Below are the code and all the weights of a small trained network. Each question names an input and a class and asks about switching units off, where a switched-off unit gives its printed mean instead of its output.

import numpy as np


def w(rows, s, z=0):
    codes = np.array(rows[::2]) - 128.0
    scale = np.full(codes.shape[1], s)
    scale[-1] = z or s
    return codes * scale


def f(y):
    return y / 2 * (1 + np.tanh(0.7978845608 * (y + 0.044715 * y**3)))


def log_softmax(a):
    a = a - a.max(-1, keepdims=True)
    return a - np.log(np.exp(a).sum(-1, keepdims=True))


def net(x, mask):
    res = np.array(x, float).reshape(1, 4) / 4 @ E
    y = f(res @ A[0][:, :-1].T + A[0][:, -1])
    res = res + np.where(mask, y, B[0][:, -1]) @ B[0][:, :-1]
    return log_softmax(res[-1] @ U[:, :-1].T + U[:, -1])


A, B = {}, {}
E = w([
[39,254,111,219,81,160,49,168,99],'x0',
[212,110,204,208,248,250,111,134,100],'x1',
[145,172,230,49,43,163,154,228,103],'x2',
[71,216,177,131,130,182,235,33,196],'x3',
],0.0059)
A[0] = w([
[100,210,195,111,143,184,230,56,192,180],'n1',
[225,56,131,46,143,88,176,86,161,101],'n2',
[183,133,205,181,199,160,110,142,104,72],'n3',
[182,87,85,125,133,72,53,179,30,102],'n4',
[171,99,189,183,167,196,95,138,141,253],'n5',
[191,96,155,133,213,215,123,145,136,101],'n6',
[90,86,5,233,192,90,113,19,145,148],'n7',
[167,75,163,27,168,107,209,59,165,95],'n8',
[195,130,175,198,206,185,87,128,129,119],'n9',
[152,108,179,159,218,201,99,145,97,92],'n10',
[53,209,68,204,99,179,56,128,103,115],'n11',
[74,239,128,152,127,140,47,134,76,87],'n12',
[167,192,220,56,54,158,146,186,72,92],'n13',
[92,144,105,78,65,12,127,147,206,126],'n14',
[176,86,89,143,124,87,70,178,25,101],'n15',
[78,199,174,149,163,157,234,47,207,91],'n16',
[167,26,120,71,151,89,67,167,83,83],'n17',
[56,99,68,45,66,41,127,115,175,149],'n18',
[149,67,67,132,159,102,38,215,55,98],'n19',
[198,124,197,165,173,222,109,150,114,110],'n20',
[83,131,58,90,48,42,135,129,173,160],'n21',
[66,201,136,201,96,145,58,148,114,106],'n22',
[194,93,127,136,115,63,66,221,43,101],'n23',
[242,84,131,3,158,126,185,95,193,149],'n24',
[54,127,73,59,98,55,140,146,133,98],'n25',
[113,151,245,52,85,159,158,223,74,127],'n26',
[169,98,92,127,168,72,44,239,104,114],'n27',
[61,208,121,185,87,172,57,174,104,167],'n28',
[155,140,232,54,18,163,168,211,94,119],'n29',
],0.0051,0.0017)
B[0] = w([
[99,185,131,103,64,197,195,102,96,210],'n1',
[124,112,140,44,213,205,76,203,147,194],'n2',
[167,151,194,214,74,78,85,146,184,179],'n3',
[92,217,157,102,87,195,198,139,97,191],'n4',
[131,105,152,145,74,96,116,130,159,202],'n5',
[174,123,146,141,98,106,80,169,175,190],'n6',
[253,86,22,153,125,98,102,12,19,254],'n7',
[128,143,125,52,190,215,120,176,116,192],'n8',
[198,122,187,159,70,108,101,130,173,200],'n9',
[179,137,166,166,72,100,101,151,180,188],'n10',
[135,101,125,53,193,213,77,183,119,213],'n11',
[117,133,138,53,200,190,84,160,122,186],'n12',
[216,95,53,125,131,114,116,76,86,175],'n13',
[195,151,148,179,91,123,88,124,199,183],'n14',
[68,196,151,126,79,193,201,92,114,183],'n15',
[104,219,146,121,70,201,204,144,78,206],'n16',
[124,177,129,97,144,207,159,136,91,184],'n17',
[216,135,183,186,86,147,70,182,211,200],'n18',
[100,211,149,120,80,182,201,107,111,202],'n19',
[182,136,132,193,65,94,113,140,181,197],'n20',
[211,124,161,172,95,147,87,150,184,195],'n21',
[106,102,137,55,204,196,100,184,122,191],'n22',
[112,188,112,111,96,169,186,94,114,191],'n23',
[149,112,115,76,174,195,95,191,107,206],'n24',
[175,178,189,207,52,107,88,174,199,171],'n25',
[211,60,38,157,140,69,77,6,42,184],'n26',
[95,195,143,116,74,185,206,107,108,192],'n27',
[137,90,126,64,172,209,86,168,115,207],'n28',
[225,68,48,170,133,86,83,40,72,188],'n29',
],0.0057,0.0062)
U = w([
[166,132,180,192,82,108,93,157,242,118],'0',
[175,88,41,146,140,109,108,22,58,114],'1',
[97,194,156,115,93,155,241,115,107,114],'2',
[127,107,140,65,226,157,90,208,138,113],'3',
[101,83,146,139,135,93,137,128,138,211],'4',
[27,97,163,159,189,15,170,151,146,17],'5',
[26,80,163,162,186,10,176,156,143,15],'6',
[33,85,166,155,185,12,170,149,143,11],'7',
],0.012,0.011)

Each question gives the input, the list of numbers given to net, and the class t.
The units are the neurons (one row each of A and B). Each row of codes is followed by its name. A weight is (code - 128) times the scale printed after its matrix; where a second scale follows, it is the last column's (A, B and U).
mask holds one flag per neuron, in row order. A switched-off neuron (its flag False) gives its mean, the last column of its row in B, instead of its output. The means were averaged over made-up inputs and are rounded, as every weight is.
A unit's drop is (log p(t) with every unit on - log p(t) with that unit switched off) / (log p(t) with every unit on - log p(t) with every unit switched off).
The circuit of an input: a set's keep is (log p(t) with only the set's units on - log p(t) with every unit switched off) / (log p(t) with every unit on - log p(t) with every unit switched off). Starting from the 12 units with the biggest drops (on a tie, the unit counted first), units are removed one at a time, each time the one whose removal leaves the highest keep (on an exact tie, the one counted first), for as long as the keep stays at least 0.8.
circuit, biggest first: the units of the circuit, biggest drop first
top k neurons: the k neurons with the biggest drops, biggest first
drop when u is switched off: that unit's drop, to one decimal
input [7,0,-5,4], class 3: circuit, biggest first => (n11, n22)
input [-5,-8,-3,-8], class 0: circuit, biggest first => (n18)
input [-6,-7,-7,3], class 0: top 4 neurons => (n18, n25, n21, n14)
input [-2,-4,2,0], class 0: circuit, biggest first => (n18, n14)
input [-5,0,5,5], class 1: circuit, biggest first => (n29, n26)
input [5,3,8,7], class 1: circuit, biggest first => (n26, n29)
input [8,-7,-2,5], class 3: top 2 neurons => (n11, n22)
input [-8,2,-6,6], class 3: top 3 neurons => (n2, n8, n24)
input [-5,-1,7,-7], class 1: top 3 neurons => (n29, n26, n13)
input [-8,0,-7,2], class 3: top 2 neurons => (n2, n8)
input [-7,2,-5,-6], class 3: top 2 neurons => (n2, n24)
input [1,-5,7,-3], class 1: top 3 neurons => (n26, n29, n13)
input [1,1,-2,-2], class 4: top 2 neurons => (n26, n29)
input [7,3,5,-1], class 3: top neuron => (n7)
input [8,-8,4,7], class 0: drop when n10 is switched off => 0.0
input [-5,-8,6,4], class 0: drop when n18 is switched off => 0.1
input [-6,0,8,1], class 1: drop when n26 is switched off => 0.2
